Moves between elements:
sodo: ka>duvi, zu>dege, ri>poti, vo>tiko, ni>zone, su>voka, po>veva, bo>vazi
doko: ka>fisu, zu>fizo, ri>kulo, vo>tofi, ni>toba, su>siza, po>bovu, bo>vale
fizo: ka>pumi, zu>doko, ri>-, vo>-, ni>-, su>-, po>zipo, bo>-
fipe: ka>-, zu>lebu, ri>-, vo>-, ni>-, su>-, po>rano, bo>pumi
pumi: ka>fizo, zu>fisu, ri>gulu, vo>kuze, ni>vobo, su>foga, po>puma, bo>fipe
veva: ka>tofi, zu>kuze, ri>metu, vo>fisu, ni>guri, su>tane, po>sodo, bo>pepa
fone: ka>keri, zu>niku, ri>-, vo>-, ni>zipo, su>-, po>-, bo>-
pafe: ka>pano, zu>gofe, ri>veso, vo>sago, ni>doge, su>nira, po>zivi, bo>pure
kope: ka>-, zu>poti, ri>dege, vo>beto, ni>-, su>-, po>-, bo>-
sago: ka>-, zu>-, ri>-, vo>pafe, ni>-, su>vazi, po>-, bo>voka
biro: ka>-, zu>-, ri>fubi, vo>-, ni>feku, su>-, po>-, bo>givo
tela: ka>mari, zu>malu, ri>rala, vo>tofu, ni>pure, su>madi, po>salo, bo>doge
vale: ka>lebu, zu>-, ri>-, vo>-, ni>-, su>-, po>guru, bo>doko
nasi: ka>rano, zu>guru, ri>-, vo>-, ni>-, su>-, po>-, bo>zipo
veza: ka>fike, zu>velu, ri>-, vo>-, ni>-, su>zipo, po>-, bo>-
salo: ka>-, zu>-, ri>-, vo>-, ni>popo, su>vile, po>tela, bo>-
gevu: ka>-, zu>voka, ri>-, vo>fike, ni>-, su>dege, po>-, bo>-
fike: ka>veza, zu>pure, ri>nafi, vo>gevu, ni>malu, su>puma, po>foga, bo>gofe
feku: ka>dive, zu>seza, ri>nira, vo>siko, ni>biro, su>veso, po>gina, bo>dane
sefa: ka>tono, zu>nafi, ri>pure, vo>zome, ni>rala, su>dane, po>mege, bo>veso
givo: ka>sulu, zu>rufa, ri>madi, vo>zeni, ni>dane, su>rala, po>gavu, bo>biro
pano: ka>pafe, zu>-, ri>-, vo>-, ni>-, su>guru, po>-, bo>velu
fisu: ka>doko, zu>pumi, ri>zize, vo>veva, ni>vile, su>popo, po>tiko, bo>lebu
tono: ka>sefa, zu>-, ri>velu, vo>-, ni>-, su>pigi, po>-, bo>-
rala: ka>-, zu>-, ri>tela, vo>-, ni>sefa, su>givo, po>-, bo>-
mari: ka>tela, zu>-, ri>-, vo>-, ni>velu, su>niku, po>-, bo>-
divu: ka>-, zu>-, ri>-, vo>fubi, ni>vazi, su>-, po>-, bo>zone
mego: ka>beto, zu>pigi, ri>zipo, vo>-, ni>-, su>-, po>-, bo>-
velu: ka>pure, zu>veza, ri>tono, vo>lafe, ni>mari, su>bovu, po>siza, bo>pano
rise: ka>-, zu>zone, ri>-, vo>keri, ni>dege, su>-, po>-, bo>-
guri: ka>-, zu>-, ri>-, vo>vile, ni>veva, su>-, po>zone, bo>-
doge: ka>-, zu>-, ri>-, vo>-, ni>pafe, su>fubi, po>-, bo>tela
kuze: ka>-, zu>veva, ri>-, vo>pumi, ni>-, su>-, po>dege, bo>-
pepa: ka>-, zu>-, ri>-, vo>lebu, ni>-, su>-, po>vazi, bo>veva
lafe: ka>voka, zu>-, ri>-, vo>velu, ni>-, su>duvi, po>-, bo>-
rufa: ka>-, zu>givo, ri>keri, vo>-, ni>beto, su>-, po>-, bo>-
tivu: ka>-, zu>fubi, ri>-, vo>-, ni>rano, su>-, po>-, bo>keri
zone: ka>bilo, zu>rise, ri>zeni, vo>madi, ni>sodo, su>tofu, po>guri, bo>divu
dive: ka>feku, zu>-, ri>guru, vo>-, ni>-, su>-, po>-, bo>pigi
gofe: ka>-, zu>pafe, ri>-, vo>-, ni>-, su>rano, po>-, bo>fike
madi: ka>niku, zu>keri, ri>givo, vo>zone, ni>tiko, su>tela, po>vile, bo>fubi
mege: ka>-, zu>-, ri>popo, vo>-, ni>-, su>zize, po>sefa, bo>-
zipo: ka>puma, zu>bovu, ri>mego, vo>nini, ni>fone, su>veza, po>fizo, bo>nasi
bilo: ka>zone, zu>-, ri>-, vo>niku, ni>duvi, su>-, po>-, bo>-
bovu: ka>tiko, zu>zipo, ri>pigi, vo>duvi, ni>niku, su>velu, po>doko, bo>guru
rola: ka>vazi, zu>-, ri>-, vo>guru, ni>-, su>-, po>-, bo>duvi
veso: ka>-, zu>-, ri>pafe, vo>-, ni>-, su>feku, po>-, bo>sefa
malu: ka>-, zu>tela, ri>-, vo>-, ni>fike, su>keri, po>-, bo>-
zome: ka>-, zu>-, ri>voka, vo>sefa, ni>-, su>poti, po>-, bo>-
gavu: ka>-, zu>-, ri>vile, vo>-, ni>zize, su>-, po>givo, bo>-
vobo: ka>-, zu>vile, ri>-, vo>-, ni>pumi, su>-, po>keri, bo>-
seza: ka>-, zu>feku, ri>rano, vo>-, ni>-, su>-, po>-, bo>beto
poti: ka>paba, zu>kope, ri>sodo, vo>dane, ni>zeni, su>zome, po>metu, bo>siko
vazi: ka>rola, zu>relu, ri>siko, vo>nira, ni>divu, su>sago, po>pepa, bo>sodo
relu: ka>-, zu>vazi, ri>-, vo>rano, ni>-, su>-, po>-, bo>dege
paba: ka>poti, zu>-, ri>duvi, vo>pigi, ni>-, su>-, po>-, bo>-
tofi: ka>veva, zu>-, ri>-, vo>doko, ni>-, su>-, po>duvi, bo>-
nini: ka>dege, zu>duvi, ri>-, vo>zipo, ni>-, su>-, po>-, bo>-
popo: ka>siza, zu>foga, ri>mege, vo>tane, ni>salo, su>fisu, po>pure, bo>zivi
gina: ka>-, zu>-, ri>lebu, vo>-, ni>-, su>-, po>feku, bo>zize
pure: ka>velu, zu>fike, ri>sefa, vo>voka, ni>tela, su>tiko, po>popo, bo>pafe
siko: ka>-, zu>-, ri>vazi, vo>feku, ni>-, su>-, po>-, bo>poti
niku: ka>madi, zu>fone, ri>sulu, vo>bilo, ni>bovu, su>mari, po>toba, bo>zaga
metu: ka>-, zu>-, ri>veva, vo>zize, ni>-, su>-, po>poti, bo>-
kulo: ka>zize, zu>-, ri>doko, vo>-, ni>-, su>-, po>pigi, bo>-
zivi: ka>-, zu>-, ri>-, vo>-, ni>-, su>lebu, po>pafe, bo>popo
guru: ka>nira, zu>nasi, ri>dive, vo>rola, ni>zaga, su>pano, po>vale, bo>bovu
fubi: ka>zaga, zu>tivu, ri>biro, vo>divu, ni>nira, su>doge, po>mude, bo>madi
tiko: ka>bovu, zu>puma, ri>dane, vo>sodo, ni>madi, su>pure, po>fisu, bo>nira
voka: ka>lafe, zu>gevu, ri>zome, vo>pure, ni>tofu, su>sodo, po>tane, bo>sago
zize: ka>kulo, zu>gulu, ri>fisu, vo>metu, ni>gavu, su>mege, po>dane, bo>gina
keri: ka>fone, zu>madi, ri>rufa, vo>rise, ni>puma, su>malu, po>vobo, bo>tivu
tane: ka>-, zu>-, ri>-, vo>popo, ni>-, su>veva, po>voka, bo>-
zaga: ka>fubi, zu>-, ri>-, vo>-, ni>guru, su>-, po>-, bo>niku
lebu: ka>vale, zu>fipe, ri>gina, vo>pepa, ni>mude, su>zivi, po>nira, bo>fisu
gulu: ka>-, zu>zize, ri>pumi, vo>-, ni>-, su>-, po>beto, bo>-
vile: ka>toba, zu>vobo, ri>gavu, vo>guri, ni>fisu, su>salo, po>madi, bo>mude
pigi: ka>dane, zu>mego, ri>bovu, vo>paba, ni>sulu, su>tono, po>kulo, bo>dive
duvi: ka>sodo, zu>nini, ri>paba, vo>bovu, ni>bilo, su>lafe, po>tofi, bo>rola
dege: ka>nini, zu>sodo, ri>kope, vo>puma, ni>rise, su>gevu, po>kuze, bo>relu
siza: ka>popo, zu>-, ri>-, vo>-, ni>-, su>doko, po>velu, bo>-
tofu: ka>-, zu>-, ri>-, vo>tela, ni>voka, su>zone, po>-, bo>-
foga: ka>-, zu>popo, ri>-, vo>-, ni>-, su>pumi, po>fike, bo>-
sulu: ka>givo, zu>-, ri>niku, vo>-, ni>pigi, su>-, po>-, bo>-
puma: ka>zipo, zu>tiko, ri>beto, vo>dege, ni>keri, su>fike, po>pumi, bo>rano
nafi: ka>-, zu>sefa, ri>fike, vo>-, ni>-, su>beto, po>-, bo>-
beto: ka>mego, zu>dane, ri>puma, vo>kope, ni>rufa, su>nafi, po>gulu, bo>seza
toba: ka>vile, zu>-, ri>-, vo>-, ni>doko, su>-, po>niku, bo>-
mude: ka>-, zu>-, ri>-, vo>-, ni>lebu, su>-, po>fubi, bo>vile
nira: ka>guru, zu>rano, ri>feku, vo>vazi, ni>fubi, su>pafe, po>lebu, bo>tiko
dane: ka>pigi, zu>beto, ri>tiko, vo>poti, ni>givo, su>sefa, po>zize, bo>feku
zeni: ka>-, zu>-, ri>zone, vo>givo, ni>poti, su>-, po>-, bo>-
rano: ka>nasi, zu>nira, ri>seza, vo>relu, ni>tivu, su>gofe, po>fipe, bo>puma

In the rows, 53 means zero.

The rows follow the links: the fewer symbols apart two elements are, the more alike their rows tend to be.

Named rows; a name shown again gets a slightly different row:
rala
 58   51   48   71   48   50   78   38   51   64   40   51   95   83   69   59   66   50   56   68   38   65   42   63   50   58   61   54   44   82   85   52   48   65   35   82   56   49   34   57   47   47   56   48   62   43   46   57   66   56   53   67   47   46   64   57   35   73   43   64   61   40   59   63   53   49
lebu
 52   48   65   50   70   31   28   44   45   40   71   76   39   50   30   56   43   58   34   49   66   37   69   52   38   54   65   44   45   16   58   54   73   54   65   53   49   73   60   44   54   64   56   45   59   55   49   33   52   51   59   35   67   58   37   40   61   43   49   42   67   63   20   52   37   59
biro
 56   69   29   72   43   62   72   25   59   56   54   71   85   65   75   63   61   72   48   70   51   64   41   77   45   62   63   67   60   62   75   49   50   50   39   66   70   29   49   43   47   55   61   52   68   63   69   47   64   42   50   67   51   67   34   39   53   55   52   39   61   38   37   60   53   52
mari
 57   60   65   50   51   50   65   55   62   50   50   51   84   66   81   41   57   32   61   51   35   53   25   42   81   40   64   44   43   61   56   51   50   65   29   43   49   43   42   65   66   29   38   55   50   39   42   52   50   59   66   65   45   37   69   50   60   63   51   65   76   40   58   41   71   49
foga
 49   25   79   60   70   38   38   56   46   61   62   46   43   62   22   47   50   37   48   40   62   39   64   29   47   49   60   39   33   50   68   59   56   57   64   53   46   72   59   49   57   68   55   44   55   38   33   59   53   54   72   41   52   43   81   70   51   66   32   54   57   75   53   58   44   50
doko
 49   53   56   49   76   40   34   62   54   47   61   52   43   59   44   40   56   34   45   64   65   35   54   42   57   50   48   60   43   10   25   48   83   53   58   33   48   73   76   51   62   42   49   48   52   60   45   42   56   55   61   47   59   32   59   49   71   46   55   59   61   73   42   42   62   62
sodo
 64   55   45   19   43   68   62   77   36   52   44   55   25   27   41   55   50   72   43   38   50   61   60   60   69   54   42   51   69   62   32   59   33   48   60   60   58   56   50   69   46   53   50   63   41   55   59   59   37   55   32   37   58   83   38   52   43   51   74   55   33   49   72   46   54   51
gofe
 53   49   85   59   43   53   48   48   72   51   63   52   49   49   50   45   36   42   65   31   51   57   49   47   44   42   69   30   55   86   95   62   36   60   59   44   60   38   40   58   68   72   63   52   37   50   52   46   45   53   77   47   56   48   51   68   44   60   40   48   62   57   66   49   36   54
mude
 54   52   57   52   68   29   40   36   44   36   70   78   70   58   48   60   55   72   32   49   57   43   46   48   42   52   60   55   53   25   67   65   58   52   47   70   44   54   66   44   41   51   38   50   71   44   39   43   46   51   60   47   55   70   50   35   64   52   44   36   79   53   11   66   53   61
guri
 59   42   48   43   70   35   52   42   25   46   48   62   51   48   46   64   56   74   32   50   56   45   55   39   58   54   35   59   55   26   39   67   46   48   50   85   31   64   66   53   32   42   30   56   66   39   35   71   37   55   39   37   51   67   63   44   60   51   53   52   60   46   29   69   63   53
divu
 67   63   50   37   45   55   65   42   49   38   47   63   57   30   66   64   48   84   47   42   45   61   45   60   63   50   50   49   72   53   59   62   27   50   47   77   42   32   49   58   43   45   39   67   52   45   59   60   34   57   40   54   57   86   37   48   51   45   59   45   61   33   38   57   54   61
nafi
 53   46   55   77   45   66   60   50   66   73   52   39   56   74   50   49   58   40   66   61   56   63   58   57   38   62   62   51   44   89   83   49   48   61   56   55   63   51   43   49   58   75   76   43   50   56   57   57   70   54   64   62   48   39   71   74   30   71   36   59   37   55   81   58   46   42
dane
 57   60   30   64   40   76   58   56   57   76   50   51   57   70   56   53   64   56   52   77   61   68   62   85   37   69   58   63   54   64   62   36   69   52   52   58   76   57   49   53   52   71   75   42   56   72   66   38   79   43   47   55   56   61   38   43   35   58   66   52   31   54   62   42   50   42
salo
 56   39   70   58   67   31   50   40   38   51   53   59   74   72   41   52   58   43   41   50   43   38   41   37   58   51   66   52   41   41   68   65   58   64   49   73   35   63   52   53   46   42   38   50   61   29   24   58   57   56   65   43   45   46   75   48   54   71   36   57   79   57   37   64   57   51
sefa
 58   48   53   71   49   62   62   50   60   71   35   48   66   77   56   53   61   32   61   70   52   57   58   69   47   66   78   49   42   83   75   44   52   68   54   67   73   61   33   52   56   64   73   46   43   54   53   50   81   59   50   60   55   34   58   61   24   71   47   69   44   54   72   57   31   47
kope
 59   49   36   61   43   72   75   53   53   68   43   42   31   39   53   65   59   71   62   50   64   65   73   74   46   57   34   75   62   75   44   58   49   39   67   61   62   51   51   44   41   70   68   56   59   61   79   80   51   48   28   58   47   62   53   62   44   56   66   54   21   52   75   69   46   47
zivi
 57   39   84   62   70   23   41   47   55   41   53   65   47   59   31   43   52   43   39   45   57   31   57   37   41   57   81   41   46   37   68   62   58   66   65   60   47   67   48   48   63   64   54   45   51   38   37   42   59   68   67   49   55   31   58   56   48   58   35   58   69   64   33   61   29   67
vazi
 67   58   60   33   47   63   50   59   50   40   48   64   28   16   51   60   41   81   54   39   52   57   62   62   57   49   51   40   72   57   46   55   32   51   64   61   58   50   46   61   52   59   52   64   34   56   73   54   39   64   36   46   60   75   20   53   47   42   66   46   46   45   53   46   39   68
zone
 73   57   42   28   46   62   73   54   35   52   44   58   62   38   61   67   51   78   41   51   41   65   43   59   72   52   40   57   72   60   50   62   31   47   43   80   37   46   45   67   36   34   37   72   59   43   51   65   37   56   31   47   52   88   48   50   48   58   66   48   57   41   47   56   67   50
poti
 67   50   27   53   49   70   71   57   49   62   32   47   35   46   52   63   59   75   56   66   55   67   73   79   57   69   44   64   58   63   40   47   48   50   57   75   65   62   47   56   36   59   64   52   51   62   77   69   65   58   27   62   54   61   36   60   36   45   64   65   20   45   75   55   42   56
gulu
 49   40   38   82   63   46   42   44   53   71   65   52   38   69   32   56   64   55   45   61   72   46   79   57   25   64   49   72   36   40   50   48   76   49   64   59   58   67   76   33   46   71   68   43   69   60   50   58   65   45   60   46   60   44   73   58   56   54   39   49   35   69   46   66   48   45
bilo
 59   68   36   33   51   63   65   56   48   38   43   43   59   41   77   59   58   65   59   57   38   58   37   49   86   47   37   64   66   50   22   53   41   46   42   53   40   39   60   64   46   24   30   70   55   52   60   68   37   60   37   61   52   57   52   52   67   44   71   58   59   39   55   51   79   56
nira
 58   71   68   37   44   62   40   57   65   52   64   76   46   42   48   48   40   56   44   38   61   63   55   76   41   52   73   31   64   60   72   46   50   49   65   40   71   48   43   60   65   61   61   51   44   69   64   22   54   48   63   44   67   77   12   40   48   46   61   35   55   57   46   30   48   54

Each walk starts at a row. The symbols on each line, taken left to right, move it on to the next element.
Answer with the element's row; about right is enough.
start  55   49   58   44   39   72   64   73   47   56   51   48   21   24   42   53   38   65   60   38   52   57   67   59   61   43   31   51   66   74   45   71   39   40   74   48   48   53   52   57   39   61   52   64   45   55   66   66   33   47   42   43   53   79   47   64   48   56   73   48   33   65   73   60   60   46
zu ni su su vo:  59   71   45   36   42   59   67   51   38   55   60   62   87   69   64   56   51   59   42   51   48   67   29   61   68   50   57   50   60   61   74   50   52   46   35   66   52   46   48   63   42   44   40   61   66   52   37   40   47   45   57   42   53   94   48   35   57   62   64   35   67   48   36   45   83   37
ni ka ri po ri po:  46   78   52   31   48   69   46   81   67   51   58   51   53   53   63   33   49   33   65   61   55   61   42   54   70   47   53   53   59   44   28   41   68   52   50   21   65   57   59   68   67   46   54   57   38   71   58   35   55   49   55   60   58   47   46   42   74   44   70   59   55   52   67   25   71   49
start  50   56   47   51   66   34   44   48   48   46   60   58   69   68   59   51   58   46   44   69   51   42   39   42   63   47   49   68   50   11   33   53   72   49   41   44   36   58   68   52   51   33   32   54   72   50   37   47   48   50   59   52   52   44   72   39   80   49   54   52   75   59   28   50   73   54
ka po zu ni bo:  45   62   64   55   46   69   38   56   70   58   78   56   42   41   50   46   37   62   56   33   64   59   59   61   35   43   63   34   62   74   77   58   48   44   66   32   67   40   61   47   60   75   71   51   48   67   65   33   38   41   72   45   65   81   37   55   62   51   57   27   50   58   53   45   49   50
ri zu bo vo ni:  64   59   24   56   46   68   76   39   47   60   37   56   66   53   63   73   65   78   50   66   48   68   48   68   58   61   35   71   63   68   47   52   38   46   41   83   53   47   47   48   36   43   51   61   66   56   67   74   48   50   28   61   50   71   49   52   46   51   58   47   41   36   50   70   59   51
start  54   45   78   45   48   54   56   68   51   62   44   49   55   66   41   38   40   37   58   41   43   60   46   52   69   52   82   25   43   81   84   52   47   66   55   56   60   64   27   68   66   60   59   51   26   44   35   28   66   58   60   42   56   54   54   53   26   73   49   61   58   55   74   37   50   44
ri vo su su:  64   39   50   57   55   62   75   56   51   58   26   45   45   53   52   57   60   59   63   55   49   64   62   60   59   68   55   52   54   79   55   52   36   63   52   79   60   61   38   58   55   60   63   49   42   43   65   72   70   70   30   64   42   43   52   66   25   62   47   73   32   46   82   71   30   55
ri bo bo vo po ri:  56   30   54   77   73   33   55   45   50   65   40   51   50   75   37   52   59   40   54   68   63   44   66   50   39   69   69   61   28   47   56   56   70   70   57   77   56   77   54   44   55   63   65   35   59   45   44   60   82   67   54   56   49   24   70   58   38   63   33   65   51   64   53   65   37   56
start  60   36   47   37   64   43   41   61   29   50   47   61   21   40   26   57   53   71   36   47   66   39   73   42   52   57   46   56   51   27   24   63   50   49   70   65   43   81   60   59   41   51   44   59   52   44   44   69   43   58   40   34   56   60   53   55   51   45   58   55   40   60   44   60   42   56
ri po po vo:  56   42   36   70   68   41   44   47   41   68   52   63   49   76   29   58   68   53   40   72   70   39   68   67   25   71   56   70   42   32   46   40   79   52   55   68   65   82   66   39   48   65   65   38   72   57   50   47   73   50   47   49   59   43   58   50   45   51   42   52   40   66   44   65   42   50
ni ni ri ka ka po:  59   66   55   37   41   69   46   82   43   64   63   62   52   57   38   44   46   48   40   50   58   67   50   74   59   48   72   38   58   62   61   40   59   51   58   40   68   66   46   67   52   60   61   54   41   64   45   31   53   41   54   37   63   86   30   35   48   50   72   43   48   64   58   28   64   34
start  47   61   60   46   36   74   44   67   52   74   70   46   41   55   36   47   36   51   54   43   64   68   58   59   45   48   51   43   55   77   74   53   57   38   58   32   63   52   56   52   59   71   65   57   51   65   53   45   42   30   71   38   58   84   53   57   56   59   59   34   45   72   69   41   71   34
ni ni zu po:  55   39   60   48   72   36   30   65   31   50   60   60   38   63   18   53   50   49   31   57   65   38   63   50   42   58   61   54   39   17   50   56   76   49   65   57   53   84   73   45   53   58   47   44   54   56   35   38   56   48   53   31   64   65   53   37   57   49   53   46   54   75   32   47   53   52
vo po ka zu:  50   58   52   41   45   68   59   72   59   51   52   37   26   25   67   49   42   56   75   43   54   58   57   47   72   42   28   63   64   60   21   69   44   41   61   22   42   50   59   57   53   45   47   70   43   63   71   67   33   51   46   61   44   55   57   67   63   43   74   62   39   55   77   55   70   58
start  56   63   51   29   48   69   53   77   52   48   42   47   36   32   63   50   50   54   61   54   48   58   55   45   79   45   37   57   66   46    5   49   49   48   55   40   49   55   57   69   55   38   43   69   38   58   64   63   45   60   38   59   57   52   43   56   57   44   76   68   44   50   72   39   62   55
vo po po zu:  38   67   55   45   40   74   43   76   71   60   72   33   46   50   68   45   44   35   72   51   57   56   48   45   58   40   45   54   58   55   35   46   65   42   52    7   55   44   65   58   65   44   58   54   44   69   55   40   48   39   72   55   59   51   57   56   74   48   64   54   47   63   72   33   78   48
ni ni ka po ka:  41   49   57   63   64   39   35   62   58   48   70   45   30   57   39   45   54   40   57   57   70   34   59   30   48   57   42   61   42   21   29   54   76   46   62   25   45   64   76   41   61   49   51   47   57   57   47   51   48   46   70   49   60   39   71   58   81   49   50   54   53   75   45   54   67   53
start  48   54   36   74   72   46   42   52   55   56   52   51   51   70   50   51   69   39   52   79   64   38   64   51   38   67   45   80   43   19   25   43   82   52   54   42   59   73   69   44   56   51   58   46   70   57   57   54   74   54   50   61   56   22   56   47   64   40   51   63   45   61   44   56   47   57
ri po po vo:  53   47   50   43   66   44   43   62   49   38   48   51   29   39   44   52   56   54   49   56   59   34   61   32   62   53   33   62   49   13    0   53   61   46   64   49   39   70   73   53   49   42   39   59   47   49   53   67   45   62   43   54   51   39   61   57   64   38   60   65   44   53   49   58   54   66
ka vo bo po zu zu ri:  58   69   40   67   46   67   53   49   67   61   54   66   60   60   60   57   57   61   54   67   62   60   66   87   28   65   68   54   63   64   70   40   57   54   58   57   76   53   44   45   54   72   76   48   58   68   76   37   78   46   47   63   62   61   23   46   45   42   58   48   39   46   49   48   32   61
start  52   32   58   51   61   39   48   62   40   51   60   53   17   37   26   59   47   62   45   41   65   41   77   49   52   52   32   61   52   40   37   74   53   37   76   56   34   70   68   43   38   54   44   55   59   48   53   75   43   50   47   34   45   61   66   64   62   51   53   52   42   64   49   69   53   47
zu ka ka ri:  62   35   31   65   68   45   55   48   41   59   39   58   35   52   32   64   62   71   48   66   63   48   74   56   45   77   44   70   50   32   27   47   59   49   65   85   53   76   69   43   39   61   56   53   68   52   63   79   61   64   25   50   54   47   57   53   41   45   52   62   33   55   50   72   39   54
po bo ri su bo:  63   37   67   35   52   61   69   64   41   52   31   45   36   36   47   48   45   54   58   37   38   56   53   44   79   51   55   34   57   81   57   57   26   66   60   72   49   62   36   69   47   53   49   61   32   39   50   66   47   72   39   50   46   49   51   64   29   60   55   71   46   50   79   53   41   57
start  58   48   32   71   65   39   58   33   38   61   58   63   78   82   48   62   66   67   33   75   56   47   52   61   42   70   50   71   44   31   57   51   70   52   40   76   47   63   63   42   41   51   52   43   81   48   45   62   65   47   52   54   53   53   69   38   57   53   42   47   56   49   28   68   57   49
ri po ka vo vo ri:  52   72   27   61   46   66   69   40   63   64   53   51   90   76   88   58   69   51   61   78   50   61   37   65   56   57   44   76   56   48   42   42   67   54   28   48   54   41   54   54   52   38   50   53   69   60   60   54   64   50   47   81   50   46   54   41   65   51   56   56   59   37   52   54   73   53
ri vo vo bo:  46   84   51   51   48   56   57   43   68   38   63   63   79   50   88   54   53   54   58   59   46   55   26   54   63   36   56   51   63   40   49   55   52   51   36   38   47   33   54   60   60   36   44   62   56   61   59   40   42   55   63   64   56   56   41   45   79   43   63   46   78   40   36   42   72   60
start  47   42   61   59   62   40   31   58   42   61   73   50   31   62   20   58   51   49   40   47   73   40   62   39   37   54   46   55   43   30   54   61   72   44   66   47   48   70   75   43   51   66   55   52   64   52   39   57   48   40   71   34   58   64   65   53   62   54   46   44   48   77   45   56   61   41
su su po ri ni ni ka:  43   69   32   68   42   75   55   57   74   68   65   35   52   66   71   52   59   39   77   66   67   63   51   62   42   56   38   71   58   62   36   38   72   46   46   24   63   45   62   47   63   56   74   50   59   73   69   60   66   42   60   74   58   38   55   62   63   49   57   58   37   57   74   46   59   48
ri su su ri ka:  52   53   33   74   38   77   58   49   64   82   60   42   49   71   54   61   59   53   65   70   63   72   66   75   27   66   49   64   55   78   73   43   63   42   51   49   73   50   59   43   53   72   82   47   65   74   71   55   64   42   56   58   58   62   58   62   48   60   50   46   28   59   73   50   55   39
